In the rows, zero is written as 128.
Each row is followed by its group and then its class within the group.
[143 156  99 144  86 133  98  65 115 131 153  65 139 101  72 142 120 134
  50 122]
j648/[63]
[145 135  96 142  75 130 100  77 124 137 157  87 129 124  85 142 119 138
  81 117]
j648/[63]
[180 122  64 152  66 131  94  90 133 160 161  63 147  72  63 145 121 140
  10 102]
j636/[65]
[151 166 101 146  92 132  98  65 122 132 144  83 145  97  68 136 111 137
  54 122]
j648/[63]
[161 157 107 152  85 124  95  95 141 143 152  93 115  78  87 135 108 143
  42 116]
j636/[65]
[167 155 119 155  87 133  95  80 118 124 155  88 139  99  83 134 123 128
  83 132]
j648/[57]
[133 142 115 149 109 128  87  80 125 118 128  85 134 102  90 151 115 130
  80 131]
j648/[55]
[145 114  96 149 102 131 104 102 134 143 126  93 117 119  83 145 113 140
  69 106]
j636/[62]
[157 139  98 145  88 135 116 105 144 139 167  91 123 110  90 115 118 138
  50 114]
j636/[62]
[169 169  95 155  79 126 105  80 147 158 160  89 120  87  74 137 112 161
  30  93]
j636/[62]
[129 124 112 148  90 122  82 116 129 125 145  85 115 119 103 130 119 123
  54 118]
j636/[69]
[177 133  99 147  69 120 115 101 134 152 131 102 123  81  69 137 115 153
  45  86]
j636/[62]
[128 148 113 149  96 124 103  96 148 147 141  99 110 107  90 140 104 155
  71 124]
j636/[62]
[108 168 131 149 106 127  90 126 146 131 155 115 104 134 107 120  98 130
  82 125]
j636/[69]
[145 123 118 138  92 122 115 108 131 132 140 103 124 121  94 139 122 133
 101 125]
j648/[57]
[155 177 117 151  78 131  95  75 124 121 159  92 133 105  85 128 118 137
  79 129]
j648/[57]
[153 195 108 158  87 126  89  74 134 137 150 102 126 107  85 134 105 141
  81 128]
j648/[55]
[158 156 115 148  84 127  91  87 123 110 158  85 134 111  96 130 120 127
  76 137]
j648/[57]
[132 166 126 147 100 126  92 116 141 118 151 110 108 116 109 124 103 130
  85 144]
j636/[69]
[130 139 103 154  82 131  90  92 123 131 149  93 131 120  82 132 110 127
  50 118]
j648/[55]
[141 195 113 158  91 131  89  62 116 130 151  86 138 118  67 144 107 135
  82 134]
j648/[63]
[120 139 109 138  74 124  93  85 122 124 147  82 135 118  76 136 119 137
  72 131]
j648/[63]
[130 129  82 148  77 131  79  90 112 133 136  70 156 122  85 145 116 115
  54 121]
j648/[55]

Each row is followed by its group and then its class within the group.
[ 98 112 133 148 139 168 123 130 169 130 124 102 136 146 115 127 124 122
  91 105]
B/j340
[138 121 124 124 114 104 121 143 114 112 128 117 130 100 154 106  88 127
 110 122]
W/j151
[107 119 135 134 130 140 117  94 138 139 120 111 146  85 135 106  93 124
 100 114]
B/j340
[126 126 138 138 124  53 119 144 155 182 141 105 136 112 136 113 117 135
  92 117]
B/J724
[122 126 108 134 112 109 119 140 108 105 129 110 129 132 128 111  75 136
 134 131]
W/j151
[100 114 122 126 143 153 127 122 144 131 126 109 125 121 116 125 118 115
  99 110]
B/J724
[124 142 117 128 136 127 138 123 116 114 117 122 128  93 141 121  95 139
 126 123]
W/j778
[114 122 140 132 126 106 130 120 137 148 128 107 129  92 132 115 108 132
 107 130]
B/j566
[144 125 125 128 120 101 127 140  95  94 126 112 139 115 139 100  59 136
 118 124]
W/j151
[121 114 136 128 124 130 112 112 130 115 136 122 118 131 121 110 111 131
 109 123]
B/j566
[121 145 118 116 150 126 130 141 117  99 117 114 132 107 154 128  98 127
 119 110]
W/j151
[126 122 118 132 133 134 136 149 119 125 128 114 140 130 139 133  88 134
 136 120]
W/j778
[108 122 135 122 133 140 126 125 136 133 128 106 127 125 117 132 110 128
 113 117]
B/j566
[130 120 129 133 111  94 127 122 139 195 127 125 127 115 124  99 138 126
  92 117]
B/J724
[101 124 152 138  96  69 126 145 135 153 131  95 156 132 106 116 112 139
 113 129]
B/j566

Each row is followed by its group and then its class within the group.
[133 125 130 141 129 145 111 114 138 132 119 159 129 143 141 131 128 126
 121 133]
j881/[49]
[136 121 124 141 134 143 126 111 140 122 127 125  74 152 119 110  97 134
 114 125]
J370/[41]
[129 128 131 145 130 151 123 111 135 138 129 140  82 147 131 125 107 126
 127 124]
j881/[45]
[131 129 137 158 133 146 135 109 133 130 126 139  97 149 131 105 116 132
 125 126]
j881/[45]
[126 124 131 139 131 138 129 117 140 122 118 125 102 150 125  94  99 135
 118 128]
J370/[50]
[124 121 127 136 133 150 121 113 141 124 124 130  96 147 126 119  99 133
 120 128]
J370/[41]
[124 129 137 152 125 157 137 109 138 134 124 147  90 153 127  97 116 129
 125 127]
j881/[45]
[119 129 129 156 121 145 124 107 133 134 129 137  94 150 141 121  91 127
 122 125]
j881/[49]
[111 124 121 143 132 144 127  97 144 126 127 129  87 164 133  94  59 130
 117 129]
J370/[41]
[123 126 138 148 124 148 114 117 130 132 117 152 133 143 132 127 126 123
 123 133]
j881/[38]
[113 122 132 141 126 143 117 120 133 138 119 145 119 136 134 123 117 124
 132 130]
j881/[38]
[117 130 131 146 125 150 126 117 135 137 123 140  90 145 127 123 116 122
 129 129]
j881/[38]
[130 126 131 140 135 133 139 116 137 109 120 131  85 146 121  92  98 133
 115 135]
J370/[41]
[139 125 125 127 131 132 128 127 131 120 123 130 114 130 114 125 126 130
 119 130]
J370/[51]
[139 119 129 134 133 135 147 132 127 116 133 114  84 135 109 112 136 136
 125 123]
J370/[51]
[123 121 126 135 130 140 124 123 134 127 115 126  99 140 123 122 112 126
 120 130]
J370/[50]
[132 122 133 135 135 147 121 118 134 129 125 129 111 146 131 136 131 122
 119 127]
J370/[50]
[120 122 120 134 130 138 123 117 138 127 122 123 106 150 127 118 100 126
 121 129]
J370/[50]
[121 124 131 146 124 150 116 116 138 130 115 141 120 151 136 115 121 127
 124 126]
j881/[38]
[126 125 135 137 133 131 136 122 143 119 115 121  87 148 113  75  91 137
 119 134]
J370/[41]
[134 127 125 135 131 142 128 105 136 125 130 123 113 153 135 125 107 131
 118 119]
J370/[50]
[127 139 134 148 124 147 129 109 130 137 137 150  89 153 139 126 115 129
 127 126]
j881/[45]
[128 123 118 137 134 139 131 108 138 120 126 115  88 156 123 104  95 131
 114 121]
J370/[41]
[129 129 124 137 132 127 141 117 138 124 127 124  91 145 123  84  81 136
 122 124]
J370/[41]
[130 127 116 144 128 151 134 112 149 128 127 130  98 159 134 111 109 127
 123 120]
j881/[49]
[129 125 126 128 135 129 121 131 135 127 129 130  98 125 117 124 114 136
 115 143]
J370/[51]
[137 124 126 130 133 135 136 129 131 119 134 103  86 132 113 123 123 135
 120 130]
J370/[51]
[142 124 133 134 133 132 133 133 134 118 122 127  97 134 113 109 131 137
 121 144]
J370/[51]
[127 129 121 128 130 147 132 105 129 133 139 130  90 147 126 142 104 129
 122 119]
j881/[49]
[120 123 133 143 125 146 117 123 140 135 114 145 115 137 130 125 126 122
 126 131]
j881/[38]
[124 129 122 129 133 124 137 123 135 120 132 119 110 138 126 101  98 131
 123 127]
J370/[41]
[116 126 135 138 118 145 113 129 137 134 110 149 134 144 136 120 124 127
 127 128]
j881/[38]
[127 124 123 130 137 137 125 116 137 120 126 124 104 144 127 119  98 133
 115 131]
J370/[50]
[141 124 120 138 130 142 128 119 134 125 130 121  86 145 127 134 100 130
 118 126]
J370/[50]
[125 130 127 137 124 136 128 106 132 131 130 146 132 147 150 123 113 126
 130 123]
j881/[49]
[128 131 131 146 127 148 129 104 136 131 130 144 102 148 138 124 114 138
 124 125]
j881/[49]
[115 130 130 141 117 148 123 121 125 137 126 136 104 140 132 128 119 126
 129 127]
j881/[38]
[139 126 130 141 132 138 129 122 137 121 128 134  92 137 116 112 125 134
 119 139]
J370/[51]
[131 129 138 156 129 147 134 109 136 129 129 150  92 151 131  98 121 132
 123 138]
j881/[45]
[131 129 126 146 133 146 129 104 141 117 128 131  77 158 128 105  96 134
 112 132]
J370/[41]
[120 124 133 145 122 142 125 115 134 134 116 140 129 146 139 107 122 121
 128 128]
j881/[38]
[129 120 116 134 136 150 121 108 135 123 128 122  78 149 121 119  94 122
 110 123]
J370/[41]
[120 125 125 138 129 142 125 114 136 130 123 121 100 150 129 111 101 126
 122 122]
J370/[50]
[133 131 135 150 129 151 126 103 133 135 133 155  98 149 143 125 122 129
 125 131]
j881/[45]
[123 122 127 138 133 138 129 124 141 122 120 118  89 154 127  92  96 131
 116 124]
J370/[41]
[130 127 127 131 135 142 135 123 132 124 134 122  59 139 111 114 106 143
 122 131]
J370/[41]
[127 129 131 136 127 138 119 114 132 138 132 146 115 133 129 136 123 129
 128 129]
j881/[49]
[131 128 124 130 128 135 127 118 129 121 123 115 122 144 125 124 124 130
 122 118]
J370/[50]
[138 128 130 135 131 133 123 125 131 119 132 128  96 144 115 118 128 135
 121 139]
J370/[51]
[123 128 140 155 129 145 135 106 135 142 131 143  92 155 136  92 114 131
 124 128]
j881/[45]
[142 129 133 136 134 135 128 121 133 124 135 131  99 131 123 114 121 134
 121 137]
J370/[51]
[116 124 133 143 123 148 115 119 135 138 117 143 123 142 134 127 127 125
 128 125]
j881/[38]
[111 127 135 144 126 146 114 114 143 142 118 151 106 145 133 123 101 127
 124 135]
j881/[38]
[121 127 121 136 133 141 127  99 139 130 132 126  88 151 128 112  85 131
 117 128]
J370/[41]
[133 134 127 137 124 146 132 111 129 133 136 131 117 143 142 136 127 126
 128 117]
j881/[49]
[136 132 125 124 136 124 139 126 131 120 145 118  83 133 116 111 101 134
 120 133]
J370/[51]
[124 130 130 142 127 147 127 108 132 127 125 137 103 152 135 117 106 126
 118 125]
j881/[49]

Each row is followed by its group and then its class within the group.
[124 135 125 103 164 131 115 134 139 122 133 128 138 142 123 125 128 122
 126 111]
j873/j838
[119 148 133 125 169 120 125 132 130 121 131 125 131 136 124 104  91 118
 119 125]
j873/J688
[130 155 134 117 137 125 107 123 132 142 121 124 124 112 140 106 109 141
 112 122]
j873/J688
[123 103 117 137 110 125 130 144 141 129 141 120 113 127 133 151 147 166
 131 119]
j754/j626
[114 164 128 128 134 127 135 129 128 121 118 134 127 152 117 122  76 116
 120 144]
J787/j599
[122 144 128 115 116 129 130 135 138 137 136 115 128  86 119 151 105 159
 116 139]
J787/j599
[125 127 124 122 108 131 127 137 126 129 130 122 137  78 116 156 150 144
 127 116]
j405/j264
[107 164 131 127 146 112 135 133 128 120 124 141 133 164  94 114 104 101
 127 147]
J787/j485
[113 124 135 149 188 150 148 130 114 119 137 127 166 181  96 146  80  82
 146 128]
j405/j264
[140 130 135 103 161 148 134 119 135 133 134 127 128 156 136 131 106 104
 144 121]
j873/j838
[122 127 133 134 153 117 125 124 123 125 128 130 146 114 121 104 105 115
 106 119]
j873/J688
[116 139 120 110 125 135 128 127 128 126 115 131 157 161 124 131 125  97
 142 128]
j405/j264
[142  92 120 143 124 122 133 137 126 121 151 102  58 140 131 152 123 176
 130 129]
j754/j626
[118 144 127 147 128  97 144 143 122 121 155 121 115 150 123 134 102 158
 124 138]
j754/j682
[116 153 124 121  85 132 106 143 140 126 124 124 123 109 143 129 137 120
 122 152]
j405/j288
[116 173 134 110 105 125 141 130 141 125 134 129 127 124 116 117  74  99
 127 150]
J787/j485
[137 132 135 100 149 139 118 120 143 118 122 126 150 125 144 117 123 112
 136 120]
j873/J688
[124 137 126 144 144 120 144 128 103 126 131 125 112 101 137 119  97 141
 123 135]
j754/j682
[126 170 127 126 160 136 133 133 143 124 141 117 105 165 123 142  81 130
 129 129]
J787/j599
[110 132 122 136 118 138 132 153 117 128 140 130 100 105 134 144 148 140
 136 137]
j754/j626

Each row is followed by its group and then its class within the group.
[105 110 138 194 119 116 161 136 120  83 134 111 173 129 127 107 114 124
 132 112]
j843/j140
[126 145 117 142 144 116 154 125 128 132 134 125 130 105 136 125 137 158
 115 119]
J837/J660
[110 133 144 171 159 117 168 130 121  73 132 139 126 137 133 155 151 145
 126 120]
J837/J930
[122 133 138 149 161 105 158 130 106 107 118 113 130 132 133 125 121 151
 123 137]
J837/J660
[100 125 133 143 139 117 143 138 109 134 121 138 138 134 130 124 119 149
 125 130]
J837/j489
[117 128 128 163 142 126 151 146 129  90 122 134 149 106 116 133 135 141
 117 112]
j843/j852
[127 120  96 135 129 128 134 135 157  99 118  95 168  60  95 158 165 147
 113 152]
j843/j140
[109 135 150 145 145 104 142 132 114 123 138 137 134 120 122 123 101 150
 118 121]
J837/J930
[112 126 141 160 115 124 148 128 121 124 131 109 157 111 128  94 107 149
 136 112]
j843/j140
[113 123 116 152 121 125 144 122 127 114 116  99 163 110 127  95 111 155
 120 117]
j843/j193
[136 128 142 151 139 106 162 120 112 106 203 112 135 119 134 137 132 154
 109 117]
J837/j489
[ 89 134 142 177 132 109 177 129  99  95 126 128 140 149 154 122 122 142
 139 106]
J837/j489
[125 122 151 170 125 124 169 128 118 105 140 108 161 111 117  95 110 146
 114 113]
j843/j852
[104 138 143 143 148 100 152 122 132 111 131 138 137 116 118 146 128 151
 121 132]
J837/J930
[152 129 107 163 169 105 164 118 137  65 127 137 137 126 130 181 146 140
  99 105]
J837/J660
[ 90 144 138 142 143 103 153 109 105 144 122 117 120 137 130 118 122 161
 127 116]
J837/j489
[110 126 149 197 128 125 177 138 126  76 119 111 156 114 129 125 118 142
 128 110]
j843/j852
[117 132 128 134 151 119 154 131 115 117 116 118 151 102 137 159 141 158
 105 123]
J837/j489
[113 123 118 123 138 112 137 125 138 155 126 119 142 113 132 135 132 172
 101 136]
J837/j489
[102 132 121 108 118  96 137 131 113 177 125 112 155 122 138 106 111 173
 121 120]
J837/j489
[134 127  94 156 128 120 157 128 125 146 132 128 148 103 114 131 140 148
 113 153]
j843/j852
[130 121 119 146 118 120 163 123 125 100 131 135 145 122 125 117 121 143
 125 135]
j843/j193
[113 124 131 147 112 113 147 134 130 137 130 125 146 119 126 102 121 143
 126 131]
j843/j193
[101 123 149 161 146 125 166 127 123  96 122 179 132 143 132 130 137 146
 116 121]
J837/j489
[103 117 122 147 130 119 137 116 128  98 119 127 160  96 120 105 123 166
 128 121]
j843/j140
[100 131 134 138 146 107 151 119 123 102 125 132 142 119 121 128 128 141
 129 129]
J837/J930
[109 123 123 132 139 103 127 124 122 131 130  74 122 120 133 125 133 157
 115 136]
J837/j489
[114 129 123 169 122 129 154 145 134 109 145 124 164 110 104 117 144 129
 147 116]
j843/j140
[117 115 132 179 150 133 166 139 122  55 120 147 159 116 111 151 136 101
 122 126]
j843/j140
[120 120 127 173 131 121 174 126 124  49 137 145 164 111 142 152 122 148
 120 118]
j843/j140
[103 150 152 152 136 109 175 126  96  94 137 135 122 160 151 135 126 147
 136 110]
J837/j489
[112 121 132 130 119 129 157 128 124 151 125 114 152 117 122 120 123 162
 118 126]
J837/J660
[116 122 122 150 111 139 147 117 121 113 132 118 158 124 111  94 121 140
 128 127]
j843/j140
[118 122 128 154 119 128 143 124 123 111 115 127 164 114 126 117 119 128
 130 146]
j843/j140
[104 138 135 148 137 104 158 110 120 110 127 116 134 127 140 139 113 161
 128 129]
J837/J660
[100 125 141 152 136 103 161 116 124  96 120 131 147 121 117 141 148 149
 119 126]
J837/J930
[108 131 142 182  80 131 171 149 120  88 136 121 152 130 123 109 111 157
 131 109]
j843/j852
[143 117 131 187 138 122 171 117 135  33 132 128 151 121 111 180 153 134
 112 144]
j843/j193
[ 99 125 135 151 145 106 161 166 115 125 130 103 130 149 138 109 114 178
 126 117]
J837/J660
[103 134 165 179 135 106 182 126  90  91 145 116 136 163 144 116 114 149
 124 111]
J837/J660
[103 125 162 177 131 119 174 132 118  74 134 122 122 134 130 101 113 141
 121 106]
j843/j852
[115 124 122 130 114 117 131 128 136 146 115 104 169 102 114  92 116 155
 115 125]
j843/j193
[121 118 109 166 165 112 175 126 100  92 118  99 155 133 137 109 116 144
 120 114]
j843/j193
[121 122 138 181 128 121 171 133 129  58 132 117 166 126 149 114 123 128
 136 115]
j843/j140
[105 125 124 147 125  76 146 121 127 118 125 123 169 109 122 138 140 148
 128 119]
J837/J930
[134 119 120 156  96 124 149 141 107 112 123 117 153 116 129 109 114 149
 113 120]
j843/j193
[137 122 134 177 150 122 139 125 122  93 125 122 139 123 146 138 178 178
 121 109]
J837/J660
[131 131 110 162 132 125 148 131 123 101 120 126 163 101 113 119 132 147
 126 141]
j843/j193
[106 128 120 141 102 129 151 130 118 134 122  99 169 102 117  77 112 148
 105  91]
j843/j140

Each row is followed by its group and then its class within the group.
[122 125 116 152 139 125 138 119 121 158 140 134 143 171 107 143 113 108
  98 136]
T/(69)
[145 129 125 144 140 119 131 120 129 150 155 135 146 154 107 142 120 119
 110 148]
T/(69)
[144 129 137 128 107 128 129 132 132 168 139 120 147 110 125 132 138 119
 112 135]
M/(60)
[153 129 158 129 118 137 130 109 101 158 158  96 179 134  76 172 118  99
 131 152]
R/(76)
[134 116 155 131 134 141 124 110 108 167 148 127 174 134 104 157 105 107
 132 128]
R/(76)
[121 133 148 144 139 130 139  98 104 153 163 123 174 145 118 171 116 110
 131 156]
R/(77)
